Below is a small trained network, with its code and all its weights. Each question gives an input and a target symbol and asks what happens when units are switched off, that is, made to give their printed mean instead of their output.

import numpy as np


def w(rows, s, z=0):
    codes = np.array(rows[::2]) - 128.0
    scale = np.full(codes.shape[1], s)
    scale[-1] = z or s
    return codes * scale


def norm(h):
    return h / np.sqrt((h * h).mean(-1, keepdims=True) + 1e-5)


def f(y):
    return y / 2 * (1 + np.tanh(0.7978845608 * (y + 0.044715 * y**3)))


def softmax(a):
    e = np.exp(a - a.max(-1, keepdims=True))
    return e / e.sum(-1, keepdims=True)


def log_softmax(a):
    a = a - a.max(-1, keepdims=True)
    return a - np.log(np.exp(a).sum(-1, keepdims=True))


def net(x, mask):
    ids = ['Δαβζθξπτ'.index(c) for c in x.split()]
    T = len(ids)
    res = E[ids] + P[:T]
    r = norm(res)
    for j in range(3):
        rows = slice(2 * j, 2 * j + 2)
        q, k, v = (r @ M[0][rows].T for M in (Q, K, V))
        z = softmax(np.where(np.tri(T) > 0, q @ k.T / 2**0.5, -1e9)) @ v
        o = O[0][rows]
        res = res + np.where(mask[j], z, o[:, -1]) @ o[:, :-1]
    y = f(norm(res) @ A[0][:, :-1].T + A[0][:, -1])
    res = res + np.where(mask[3:19], y, B[0][:, -1]) @ B[0][:, :-1]
    return log_softmax(norm(res)[-1] @ U[:, :-1].T + U[:, -1])


Q, K, V, O, A, B = {}, {}, {}, {}, {}, {}
E = w([
[137,133,73],'Δ',
[157,108,58],'α',
[71,244,99],'β',
[143,149,70],'ζ',
[99,168,99],'θ',
[88,199,104],'ξ',
[103,166,93],'π',
[141,138,71],'τ',
],0.011)
P = w([
[124,114,209],'0',
[58,138,1],'1',
[174,177,196],'2',
[78,188,46],'3',
[195,198,183],'4',
[56,85,16],'5',
[200,218,180],'6',
[70,126,63],'7',
[213,224,169],'8',
[86,106,75],'9',
[218,236,163],'10',
[88,110,89],'11',
[223,240,162],'12',
[96,108,96],'13',
],0.0091)
Q[0] = w([
[20,8,34],'head 1',
[144,230,15],'head 1',
[185,204,234],'head 2',
[199,25,81],'head 2',
[57,254,72],'head 3',
[162,72,220],'head 3',
],0.0071)
K[0] = w([
[109,245,4],'head 1',
[138,144,187],'head 1',
[38,182,254],'head 2',
[210,119,133],'head 2',
[85,163,139],'head 3',
[210,119,87],'head 3',
],0.011)
V[0] = w([
[124,25,254],'head 1',
[38,14,103],'head 1',
[225,166,19],'head 2',
[121,56,77],'head 2',
[132,104,113],'head 3',
[210,33,127],'head 3',
],0.0088)
O[0] = w([
[136,150,1,54],'head 1',
[238,236,63,42],'head 1',
[62,143,127,177],'head 2',
[133,154,74,99],'head 2',
[138,144,107,107],'head 3',
[119,159,153,1],'head 3',
],0.0095,0.0082)
A[0] = w([
[35,188,159,238],'neuron 1',
[85,113,120,57],'neuron 2',
[140,163,84,95],'neuron 3',
[2,141,19,77],'neuron 4',
[137,39,111,232],'neuron 5',
[199,158,195,138],'neuron 6',
[160,60,95,155],'neuron 7',
[48,107,120,4],'neuron 8',
[71,183,112,107],'neuron 9',
[162,143,96,45],'neuron 10',
[47,85,37,105],'neuron 11',
[9,188,128,183],'neuron 12',
[180,207,82,52],'neuron 13',
[218,227,73,63],'neuron 14',
[164,123,222,247],'neuron 15',
[201,178,80,27],'neuron 16',
],0.0097,0.0027)
B[0] = w([
[144,76,63,253],'neuron 1',
[98,125,115,147],'neuron 2',
[100,127,172,125],'neuron 3',
[156,27,105,221],'neuron 4',
[119,225,105,185],'neuron 5',
[154,133,42,143],'neuron 6',
[120,163,96,133],'neuron 7',
[92,122,116,178],'neuron 8',
[185,86,151,155],'neuron 9',
[54,133,185,115],'neuron 10',
[103,49,21,192],'neuron 11',
[144,80,103,252],'neuron 12',
[83,174,224,144],'neuron 13',
[75,159,213,161],'neuron 14',
[254,187,58,207],'neuron 15',
[31,138,198,138],'neuron 16',
],0.0061,0.0067)
U = w([
[66,208,45,108],'Δ',
[68,197,184,175],'α',
[154,69,250,4],'β',
[56,37,149,165],'ζ',
[191,143,58,164],'θ',
[222,91,175,176],'ξ',
[188,142,57,127],'π',
[121,41,5,83],'τ',
],0.011,0.0023)

Each question gives the input, a string of symbols that net reads in full, and the target symbol t.
The units are the heads (2 rows each of Q, K, V and O) and the neurons (one row each of A and B). Each row of codes is followed by its name. A weight is (code - 128) times the scale printed after its matrix; where a second scale follows, it is the last column's (O, A, B and U).
mask holds one flag per unit, heads first, then neurons. A switched-off unit (its flag False) gives its mean, the last column of its rows in O or B, instead of its output. The means were averaged over made-up inputs and are rounded, as every weight is.
A unit's drop is (log p(t) with every unit on - log p(t) with that unit switched off) / (log p(t) with every unit on - log p(t) with every unit switched off).
The circuit of an input: a set's keep is (log p(t) with only the set's units on - log p(t) with every unit switched off) / (log p(t) with every unit on - log p(t) with every unit switched off). Starting from the 12 units with the biggest drops (on a tie, the unit counted first), units are removed one at a time, each time the one whose removal leaves the highest keep (on an exact tie, the one counted first), for as long as the keep stays at least 0.8.
units of the circuit, in order: the units of the circuit, biggest drop first
top k neurons: the k neurons with the biggest drops, biggest first
heads that matter: for each layer, one digit per head in row order, 1 if its drop is at least 0.15 and else 0, layers parted by /
drop when u is switched off: that unit's drop, to one decimal
input ζ ζ β τ Δ ξ α, target ζ: units of the circuit, in order => [head 1]
input θ ξ α α ξ π ξ, target π: units of the circuit, in order => [head 2; head 1]
input π θ β, target π: units of the circuit, in order => [head 2; head 1]
input ζ α ζ ζ ζ ξ ξ ζ θ θ β, target ζ: heads that matter => 100
input θ ξ β ξ π ξ ξ ξ Δ, target θ: heads that matter => 010
input β π π α π Δ ξ β τ, target β: heads that matter => 100
input θ θ ξ Δ ξ Δ Δ ξ ζ, target θ: heads that matter => 010
input α τ ζ, target α: heads that matter => 100
input ξ τ π, target ξ: units of the circuit, in order => [head 2; neuron 15]
input β ζ α, target β: top 2 neurons => [neuron 11; neuron 4]
input Δ Δ ξ Δ π α β β α τ Δ θ π, target Δ: drop when head 1 is switched off => 0.7
input α Δ θ π τ, target α: drop when head 1 is switched off => 0.8
input Δ θ ζ ξ π ζ π θ Δ β Δ Δ α, target Δ: drop when neuron 13 is switched off => 0.1
input τ Δ θ π ξ τ ξ, target τ: units of the circuit, in order => [head 1]
